Below are the code and all the weights of a small trained network. Each question names an input and a target symbol and asks about switching units off, where a switched-off unit gives its printed mean instead of its output.

import numpy as np


def w(rows, s, z=0):
    codes = np.array(rows[::2]) - 128.0
    scale = np.full(codes.shape[1], s)
    scale[-1] = z or s
    return codes * scale


def f(y):
    return np.maximum(y, 0)


def softmax(a):
    e = np.exp(a - a.max(-1, keepdims=True))
    return e / e.sum(-1, keepdims=True)


def log_softmax(a):
    a = a - a.max(-1, keepdims=True)
    return a - np.log(np.exp(a).sum(-1, keepdims=True))


def net(x, mask):
    ids = ['ΓΞαβζηλπω'.index(c) for c in x.split()]
    T = len(ids)
    res = E[ids] + P[:T]
    r = res
    for j in range(2):
        rows = slice(4 * j, 4 * j + 4)
        q, k, v = (r @ M[0][rows].T for M in (Q, K, V))
        z = softmax(np.where(np.tri(T) > 0, q @ k.T / 4**0.5, -1e9)) @ v
        o = O[0][rows]
        res = res + np.where(mask[j], z, o[:, -1]) @ o[:, :-1]
    y = f(res @ A[0][:, :-1].T + A[0][:, -1])
    res = res + np.where(mask[2:10], y, B[0][:, -1]) @ B[0][:, :-1]
    return log_softmax(res[-1] @ U[:, :-1].T + U[:, -1])


Q, K, V, O, A, B = {}, {}, {}, {}, {}, {}
E = w([
[99,83,200],'Γ',
[94,138,174],'Ξ',
[87,204,228],'α',
[47,82,1],'β',
[72,132,131],'ζ',
[111,135,255],'η',
[63,136,129],'λ',
[90,37,151],'π',
[62,136,133],'ω',
],0.0087)
P = w([
[127,147,65],'0',
[151,95,124],'1',
[54,195,35],'2',
[64,74,146],'3',
[130,190,12],'4',
[148,120,127],'5',
[247,168,37],'6',
[123,133,125],'7',
],0.013)
Q[0] = w([
[141,124,140],'head 0',
[174,139,216],'head 0',
[90,210,173],'head 0',
[146,161,202],'head 0',
[253,133,85],'head 1',
[128,175,109],'head 1',
[185,109,154],'head 1',
[118,159,124],'head 1',
],0.038)
K[0] = w([
[112,125,143],'head 0',
[74,158,217],'head 0',
[201,219,171],'head 0',
[112,183,210],'head 0',
[36,3,222],'head 1',
[182,83,121],'head 1',
[12,119,131],'head 1',
[167,115,108],'head 1',
],0.027)
V[0] = w([
[109,34,52],'head 0',
[115,113,136],'head 0',
[123,88,115],'head 0',
[123,127,132],'head 0',
[110,254,164],'head 1',
[108,102,142],'head 1',
[129,118,120],'head 1',
[86,76,179],'head 1',
],0.0089)
O[0] = w([
[209,60,46,255],'head 0',
[109,108,127,126],'head 0',
[132,94,113,148],'head 0',
[121,125,129,126],'head 0',
[254,198,124,121],'head 1',
[77,128,134,120],'head 1',
[119,107,120,136],'head 1',
[47,179,156,81],'head 1',
],0.012,0.0051)
A[0] = w([
[117,161,85,116],'neuron 0',
[198,37,253,7],'neuron 1',
[131,90,243,35],'neuron 2',
[72,194,100,94],'neuron 3',
[128,233,78,121],'neuron 4',
[112,126,143,165],'neuron 5',
[187,78,247,134],'neuron 6',
[82,196,133,156],'neuron 7',
],0.018,0.015)
B[0] = w([
[142,107,150,228],'neuron 0',
[196,113,253,156],'neuron 1',
[176,211,116,155],'neuron 2',
[75,131,122,184],'neuron 3',
[133,168,140,254],'neuron 4',
[95,144,147,173],'neuron 5',
[68,125,78,224],'neuron 6',
[182,84,109,224],'neuron 7',
],0.048,0.0064)
U = w([
[129,150,129,141],'Γ',
[210,194,115,2],'Ξ',
[2,116,112,115],'α',
[149,146,133,131],'β',
[137,110,171,166],'ζ',
[112,182,55,116],'η',
[50,113,177,185],'λ',
[148,26,51,75],'π',
[103,171,164,233],'ω',
],0.0067,0.007)

Each question gives the input, a string of symbols that net reads in full, and the target symbol t.
The units are the heads (4 rows each of Q, K, V and O) and the neurons (one row each of A and B). Each row of codes is followed by its name. A weight is (code - 128) times the scale printed after its matrix; where a second scale follows, it is the last column's (O, A, B and U).
mask holds one flag per unit, heads first, then neurons. A switched-off unit (its flag False) gives its mean, the last column of its rows in O or B, instead of its output. The means were averaged over made-up inputs and are rounded, as every weight is.
A unit's drop is (log p(t) with every unit on - log p(t) with that unit switched off) / (log p(t) with every unit on - log p(t) with every unit switched off).
The circuit of an input: a set's keep is (log p(t) with only the set's units on - log p(t) with every unit switched off) / (log p(t) with every unit on - log p(t) with every unit switched off). Starting from all 10 units, units are removed one at a time, each time the one whose removal leaves the highest keep (on an exact tie, the one counted first), for as long as the keep stays at least 0.8.
units of the circuit, in order: the units of the circuit, biggest drop first
unit that matters most: the unit with the biggest drop
top k neurons: the k neurons with the biggest drops, biggest first
which heads matter: for each layer, one digit per head in row order, 1 if its drop is at least 0.15 and else 0, layers parted by /
input Ξ α Ξ α ω, target Ξ: units of the circuit, in order => [neuron 4; neuron 6]
input η α α α β, target Ξ: which heads matter => 11
input ζ π Γ π β Ξ ω, target α: units of the circuit, in order => [head 1]
input π η λ, target α: which heads matter => 01
input Ξ Ξ β β α ζ, target η: units of the circuit, in order => [head 1; neuron 6; neuron 0]
input α Ξ α, target Ξ: units of the circuit, in order => [neuron 4; head 1]
input Ξ β β α α η ζ, target Ξ: top 4 neurons => [neuron 4; neuron 6; neuron 3; neuron 5]
input β λ λ β Γ ω β ω, target π: units of the circuit, in order => [neuron 4; head 1]
input β α Γ β α β α, target π: units of the circuit, in order => [neuron 7; head 1; head 0]
input π ζ β Ξ, target α: top 2 neurons => [neuron 6; neuron 7]
input α λ λ, target Ξ: units of the circuit, in order => [head 1; neuron 4]
input Ξ π Ξ β ω Ξ α ω, target η: units of the circuit, in order => [head 1; neuron 6; neuron 1; neuron 0]
input α β π, target Ξ: units of the circuit, in order => [head 1; neuron 6]
input π Γ β, target α: unit that matters most => head 1
input α λ β α ζ Ξ ω Γ, target λ: top 4 neurons => [neuron 1; neuron 6; neuron 7; neuron 4]
input Ξ ω ω β α Ξ α λ, target η: top 2 neurons => [neuron 6; neuron 1]
input Γ β β β β β α, target π: units of the circuit, in order => [neuron 7; head 0]
input ω β α η, target ω: top 2 neurons => [neuron 1; neuron 6]
input β α α Ξ, target α: units of the circuit, in order => [neuron 6; head 0]
input ζ π π β ω, target α: top 3 neurons => [neuron 3; neuron 5; neuron 1]
input Γ π β η η, target α: top 3 neurons => [neuron 3; neuron 5; neuron 1]
input β β β ζ, target π: units of the circuit, in order => [head 0; neuron 4]
input α α α β α ζ λ, target π: which heads matter => 10
